Here is a tiny trained network, its code and every weight. The questions are about switching its units off for an input and a class, where a switched-off unit gives its printed mean instead of its output.

import numpy as np


def w(rows, s, z=0):
    codes = np.array(rows[::2]) - 128.0
    scale = np.full(codes.shape[1], s)
    scale[-1] = z or s
    return codes * scale


def norm(h):
    return h / np.sqrt((h * h).mean(-1, keepdims=True) + 1e-5)


def f(y):
    return np.maximum(y, 0)


def log_softmax(a):
    a = a - a.max(-1, keepdims=True)
    return a - np.log(np.exp(a).sum(-1, keepdims=True))


def net(x, mask):
    res = np.array(x, float).reshape(1, 2) / 4 @ E
    u = 0
    for l in range(2):
        y = f(norm(res) @ A[l][:, :-1].T + A[l][:, -1])
        res = res + np.where(mask[u : u + 8], y, B[l][:, -1]) @ B[l][:, :-1]
        u += 8
    return log_softmax(norm(res)[-1] @ U[:, :-1].T + U[:, -1])


A, B = {}, {}
E = w([
[160,113,183,119,253,126,149],'x0',
[137,4,106,97,108,163,93],'x1',
],0.013)
A[0] = w([
[118,142,240,220,144,3,225,151],'0.n0',
[153,53,172,200,76,80,140,2],'0.n1',
[157,214,200,126,179,242,103,30],'0.n2',
[173,24,129,202,138,215,144,236],'0.n3',
[10,157,115,117,90,141,182,174],'0.n4',
[95,85,97,223,89,84,178,202],'0.n5',
[118,117,203,241,188,120,199,89],'0.n6',
[221,63,210,128,154,128,255,79],'0.n7',
],0.007,0.0024)
B[0] = w([
[160,154,195,32,2,204,104,239],'0.n0',
[101,101,105,145,200,131,177,147],'0.n1',
[113,68,106,161,154,128,188,184],'0.n2',
[143,184,204,109,56,71,150,254],'0.n3',
[117,62,157,151,97,60,60,201],'0.n4',
[122,128,230,159,183,59,192,190],'0.n5',
[111,121,101,174,152,47,55,208],'0.n6',
[116,45,79,191,92,53,92,219],'0.n7',
],0.0079,0.0062)
A[1] = w([
[147,7,109,81,123,169,129,56],'1.n0',
[104,122,61,198,51,173,146,4],'1.n1',
[165,59,93,60,110,187,143,37],'1.n2',
[170,97,112,105,192,133,190,121],'1.n3',
[177,115,155,77,233,120,83,71],'1.n4',
[188,233,73,184,98,113,167,69],'1.n5',
[81,169,92,115,68,135,104,86],'1.n6',
[90,129,33,172,80,136,165,99],'1.n7',
],0.012,0.0041)
B[1] = w([
[114,244,133,111,148,194,149,254],'1.n0',
[115,147,113,146,252,110,173,180],'1.n1',
[76,218,182,103,91,155,95,178],'1.n2',
[144,70,152,186,62,118,162,160],'1.n3',
[76,121,29,149,180,126,120,210],'1.n4',
[75,138,120,81,155,222,119,183],'1.n5',
[162,50,92,133,217,128,153,216],'1.n6',
[187,95,127,185,221,59,61,174],'1.n7',
],0.011,0.0066)
U = w([
[89,94,106,175,253,90,96,187],'0',
[72,249,177,82,135,186,111,238],'1',
[125,70,187,132,25,74,101,209],'2',
[185,131,89,137,139,177,135,12],'3',
[163,128,76,123,131,165,147,15],'4',
[133,89,97,138,101,179,198,4],'5',
[186,122,79,89,128,157,172,43],'6',
],0.016,0.0046)

Each question gives the input, the list of numbers given to net, and the class t.
The units are the neurons (one row each of A and B). Each row of codes is followed by its name. A weight is (code - 128) times the scale printed after its matrix; where a second scale follows, it is the last column's (A, B and U).
mask holds one flag per neuron, layer by layer. A switched-off neuron (its flag False) gives its mean, the last column of its row in B, instead of its output. The means were averaged over made-up inputs and are rounded, as every weight is.
A unit's drop is (log p(t) with every unit on - log p(t) with that unit switched off) / (log p(t) with every unit on - log p(t) with every unit switched off).
The circuit of an input: a set's keep is (log p(t) with only the set's units on - log p(t) with every unit switched off) / (log p(t) with every unit on - log p(t) with every unit switched off). Starting from the 12 units with the biggest drops (on a tie, the unit counted first), units are removed one at a time, each time the one whose removal leaves the highest keep (on an exact tie, the one counted first), for as long as the keep stays at least 0.8.
units of the circuit, in order: the units of the circuit, biggest drop first
unit that matters most: the unit with the biggest drop
top k neurons: the k neurons with the biggest drops, biggest first
k most important neurons of layer l: the k neurons of layer l with the biggest drops, biggest first
drop of u: that unit's drop, to one decimal
input [-6,6], class 0: unit that matters most	0.n0
input [1,-2], class 2: units of the circuit, in order	[1.n0 0.n0]
input [3,-2], class 2: top 3 neurons	[0.n0 0.n6 0.n7]
input [-3,-2], class 2: 3 most important neurons of layer 1	[1.n0 1.n4 1.n1]
input [4,5], class 1: top 3 neurons	[1.n0 0.n5 0.n6]
input [-4,-4], class 0: 2 most important neurons of layer 0	[0.n3 0.n4]
input [-4,-2], class 0: top 2 neurons	[0.n3 0.n0]
input [0,0], class 2: 3 most important neurons of layer 1	[1.n0 1.n4 1.n5]
input [3,1], class 2: top 2 neurons	[0.n7 0.n3]
input [1,3], class 2: top 2 neurons	[0.n3 0.n0]
input [0,2], class 2: top 2 neurons	[0.n3 1.n0]
input [0,-1], class 2: top 2 neurons	[1.n0 0.n6]
input [-7,8], class 1: 2 most important neurons of layer 0	[0.n7 0.n6]
input [-7,5], class 0: most important neuron of layer 1	[1.n1]
input [-1,4], class 1: drop of 0.n6	0.2
input [-5,4], class 0: drop of 0.n0	1.5
input [-4,-3], class 0: drop of 0.n3	1.3
